Each row has a hidden trait or not; one of two labels after the row says which. A new part has a new trait and new labels.
[ 13 -39   9 -45  -1   6 -18 -16   2   9 -23 -15 -16 -22 -21  21 -64  -8
 -15   8   6  53   8  12 -29 -17 -24 -16 -16  -7   4  29] : RC
[ -6 -34 -17   8   1  20  21 -18  -1 -36 -24 -12  13   3  26  -4 -53 -15
 -26 -17  -8  44   4  -4  21  -8 -20   7 -18  16   4  31] : TC
[ -5 -47  -6 -30   0  17   4 -24   1 -11 -13 -15 -11   5  23 -18 -54   9
 -30 -13  -8  37   7   7   2 -21 -16  -4 -33  -4  14  53] : RC
[-10  -3 -27  30   6  15  28 -24  -1 -44 -11  20  14  -4  24   0 -20  29
 -25 -13 -23  75   9   9  21  -2 -21  -6 -23  -6  31  52] : TC
[  1 -43 -15 -30   8  21   1 -43   2  -9 -30 -17  -3 -20  26   3 -59   1
  -9 -10 -11  88   7  14 -19 -18 -26 -13 -29  -3  22  60] : RC
[ 12  35  12   4   0 -12  -6  22   1  27  11  14  14  -3 -30  21  60   2
  27  20   7 -16 -11   1 -14  14  19  -5  26   4 -14 -37] : TC
[ -7  47 -11  78   9 -13   0  23  -1 -16  31  24  11   5  -9  18  65  25
  20   7  -8 -19  -9  10  -1  13  22  -4  15 -11  11 -15] : TC
[ 24 -30  18 -50   0   3 -19  -7   2  44 -18 -19  -8 -21 -34  22 -37 -20
  18  19  15   0   2   6 -29 -16 -18 -13   6   1   5  -6] : RC
[ 19  13  22 -35   2  -5 -18  26   1  49  -4 -11  -8 -12 -37  28   0 -17
  33  15  11 -18  -6   9 -29  -5  20  -9  22  -5   2 -18] : RC
[ 28  -7  30 -67  -5  -9 -21  16   0  62  -5 -23 -16 -13 -36  19  62 -20
  17  22  17 -34   0   4 -28 -10   2  -2  21   5 -13 -30] : RC
[-16  34 -19  90  11 -16  20  18   0 -37   8  20  22  -3  15  17  58  18
  14  -6 -17  19  -8   7  20  14  22  -2  14  -5  21   2] : TC
[ 14 -45  15 -74  -7  16  -9 -22   0  23 -18 -28 -17  -3  10 -19 -49 -21
 -29  -7  13  11   8 -10  -7 -12 -21   5 -24  12 -17  16] : RC
[  0  48  -4  38   5 -16  -7  18   1   3  23  21  16  -7 -37  38  61  26
  28  14  -7   2  -6  14 -15  10  24 -13  16 -17  19 -12] : TC
[ 25  38  14   4   9 -23   2  26   2   6 -15  -3  24 -28 -26  46  43 -55
  35  11   2  28 -13   9 -23  12  17  -7  36  24  -9 -30] : RC

Part 2:
[ -1  59  -4 -19  13 -22 -35  19 -23   6  11  46 -79 -26 -21  -7  80  -7
 -33 -30  11 -84  50 -33   5  16 -13  -3   4  24 -15  42  46  18  38  81
  62] : H
[  4   0  -1  -5  17  25   3   4 -12 -12  32   7 -25 -24   6   1  50  -3
   1   6  21 -46  14 -27 -19  34   1  -2   3   6 -15  -7  35   7 -11  37
  51] : L
[ -7   4  -5   4 -19 -34   0  -6   0  16 -38   4   8  33  -4  -4 -64   0
  -8 -16 -19  39 -37  -1  29 -58   5   0  -2 -10  26  30  -6 -13  25 -13
 -56] : L
[ 13 -15   2   3 -17  -1   0 -21   8  -5 -18 -51 -36  -4   3  -1 -19   0
  10  -9 -29  -4 -43 -24  -7 -11   9   7 -11 -11  13  13  32  -1  -2  51
   3] : L
[ -1  26   0 -10  27  13  -8   6  -4  -6  20   6 -27 -33  -2   1  71  -5
 -13  -2  23 -62  39 -14 -16  42  -9  -1  -2  17 -19  -6  35  13   7  58
  60] : H
[-44  75   0   1  17 -10   4  -2  44  17 -37  47  25  14   7  17  21  -4
 -21 -13  36   2  23  17  28  -8 -15   5 -12  10 -17  -1  -8  -6  36 -59
  -4] : H
[ -3  18   7 -13  41  17   2   2  16 -14  11  -1 -28 -40   0   7  82  -7
 -17  -5  22 -69  35  -7 -15  74  -7   3  -6  17 -15 -11  38  13   7  86
  71] : H
[ 23   6  -8  -4 -22   2 -40  17 -53  -3  57  34 -32 -16 -16 -15  37   5
   7 -10  -5 -40  26 -39 -12 -10  -3 -10  23  12 -30  11 -11  15 -30  -7
  53] : L
[ 30 -12   3 -11   8  -3   8 -13 -14 -17  -5 -59 -76 -21  -8  -8  -2  -8
 -12 -27 -37 -41 -39 -29   2  32  19   2 -11  -2  31  32  80   9  10 127
  26] : L
[-24  50   4  -4   5 -29   2  -6  36  14 -55  10  -7   9  -6  12  -9  -5
 -32 -31  10  21   3  20  34 -11  -9   8 -18   5   0  19   3  -7  42  22
 -12] : H
[ -1  24  -1  -6 -25 -29 -27 -11  -4   5 -19 -17 -61  -1 -17  -6 -18   0
  -8 -37 -23 -10 -10 -26  16 -24  -1   5  -5   1  -1  37  21   5  17  60
   5] : L
[-15  48   2  -2 -12 -35 -14  -2  18  15 -38  20  -4  12 -15   3 -26  -1
 -23 -28   4  17  11  16  34 -39 -12   3 -11   3  -8  31 -17  -3  36 -24
 -28] : H
[-22  27  -2   5   8  -2   1  13  16   5 -16  33  33   6  13  11  29  -3
 -22  -9  26  -3  22   8  28   3  -7   4   2   1 -24 -10 -28  -2  10 -56
   7] : H

Part 3:
[  2  -3   3 -11  15   5  -3   5 -15 -30   8 -12  -2   5 -24  10  61   9
  -4] : <33>
[ 10  -7  25 -18  54  -3  -1   4 -14   7  10  -9  -8  20 -30  13  67   3
 -24] : <26>
[  7  -6  32 -19  37  -5   3 -17 -19 -15   6  -9  -7  -7 -42  30  55  -6
 -21] : <33>
[  9   4 -10  -1  47   3   0  32 -60  -6   5 -11  -6  22 -16  -6  53  15
 -18] : <26>
[ -2   0  39  -7  41  -5   8  -2 -63  49   8  -6 -14   6  11 -16  86  -1
 -24] : <26>
[ 14   1   3  -6  64   2  -1  27 -51 -19   6 -11  -2  17 -23  -7  67  13
 -23] : <26>
[  9  -1  15 -10  45  -6   2  10 -61 107   6  -9  -2  33  -9 -13  74  11
 -28] : <26>
[ 15   0 -17  -2  52   4  -3  33 -46 -23   3 -25   1  25 -36   1  64  16
 -17] : <26>
[ 15   5   2  -7  40   2   1  24 -25 -16   8 -12 -13  12 -23  -7  82   5
 -13] : <33>
[  1  -6  50 -13  35  -9   6  -3 -47  59   8  -8  -8  14  -6  10  65   1
 -35] : <26>
[ 10   3   4  -2  51   2  -3  29 -60  -7   5  -6  -6  21 -23  -6  51  12
 -20] : <26>
[ 11  -1  18  -7  46   0   2  10 -38  -4   7  -9 -14   6 -10   6  72  -1
 -12] : <33>
[ 16  -2  14 -12  22   0   0  16  -8 -28   9 -12 -19  -2 -17 -19  75   0
   2] : <33>
[ 13   0  27  -8  18   2   2   7  15 -20   6  -5 -14 -11  -3 -25  53   0
   2] : <33>
[ 19  -3  19 -15  64  -2  -1  10 -41 -22   7 -20   1  20 -39  24  56   2
 -29] : <26>
[ 10  -7  18 -16  25   0  -1   6  -9 -28   8  -8  -5  -5 -25  -4  51   3
  -9] : <33>
[ 13   0  -4  -6  73   0  -1  25 -44 -27   8 -12 -13  18 -21   4  80   8
 -19] : <26>
[ 23   3  26 -12  37  -4   7  22 -97 -12  15 -11 -26  23  10 -34 112   6
 -19] : <26>
[ 22   0   2  -5  47  -1   0  22 -32 -41   9 -12 -15  22 -26  -3  88   7
 -11] : <33>
[ 14  -2  11 -10  49   1   0  26 -56  37   7 -15  -1  11 -26  -5  67  12
 -26] : <26>
[  8  -1   3  -5  54  -2   1   9 -42 -24   4  -8  -6  18 -15   5  60   5
 -21] : <26>
[ -2  -4  34 -10  50  -9   4  12 -56  49   7  -9  -4  23  -8 -17  71   2
 -32] : <26>
[ 36  11 -46   6  52  11  -1  70 -64 -78   8 -26 -20  20  -9 -41  87  26
   2] : <33>
[ 14  -3  24 -14  34  -6   5   6 -19 -19   8  -9 -17 -14 -13  -6  50  -4
  -9] : <33>
[ 13   1  -6 -10  33   6  -4  21  -1 -26   6 -14   2   0 -46  11  42  11
  -7] : <33>
[  9  -4  30 -19  43  -5   0   6 -56  54  11 -15   2  26 -22   2  83   7
 -40] : <26>
[ 15  -1  35 -10  32   0   2  -1  -7 -20  11 -15 -17 -12 -14  -5  38  -4
  -4] : <33>
[  5  -2  19 -14  20  -2  -1   4 -26 -27   3 -10  -6  -2 -45  12  54   2
 -10] : <33>
[ 19   1   3  -3  40   4   2  31 -62  33   6 -11  -4  19  -4 -11  87  15
 -23] : <26>
[ 20   9 -42   7  67   6  -4  68 -45 -38   2 -20  -8  29 -20 -15  38  26
  -8] : <26>
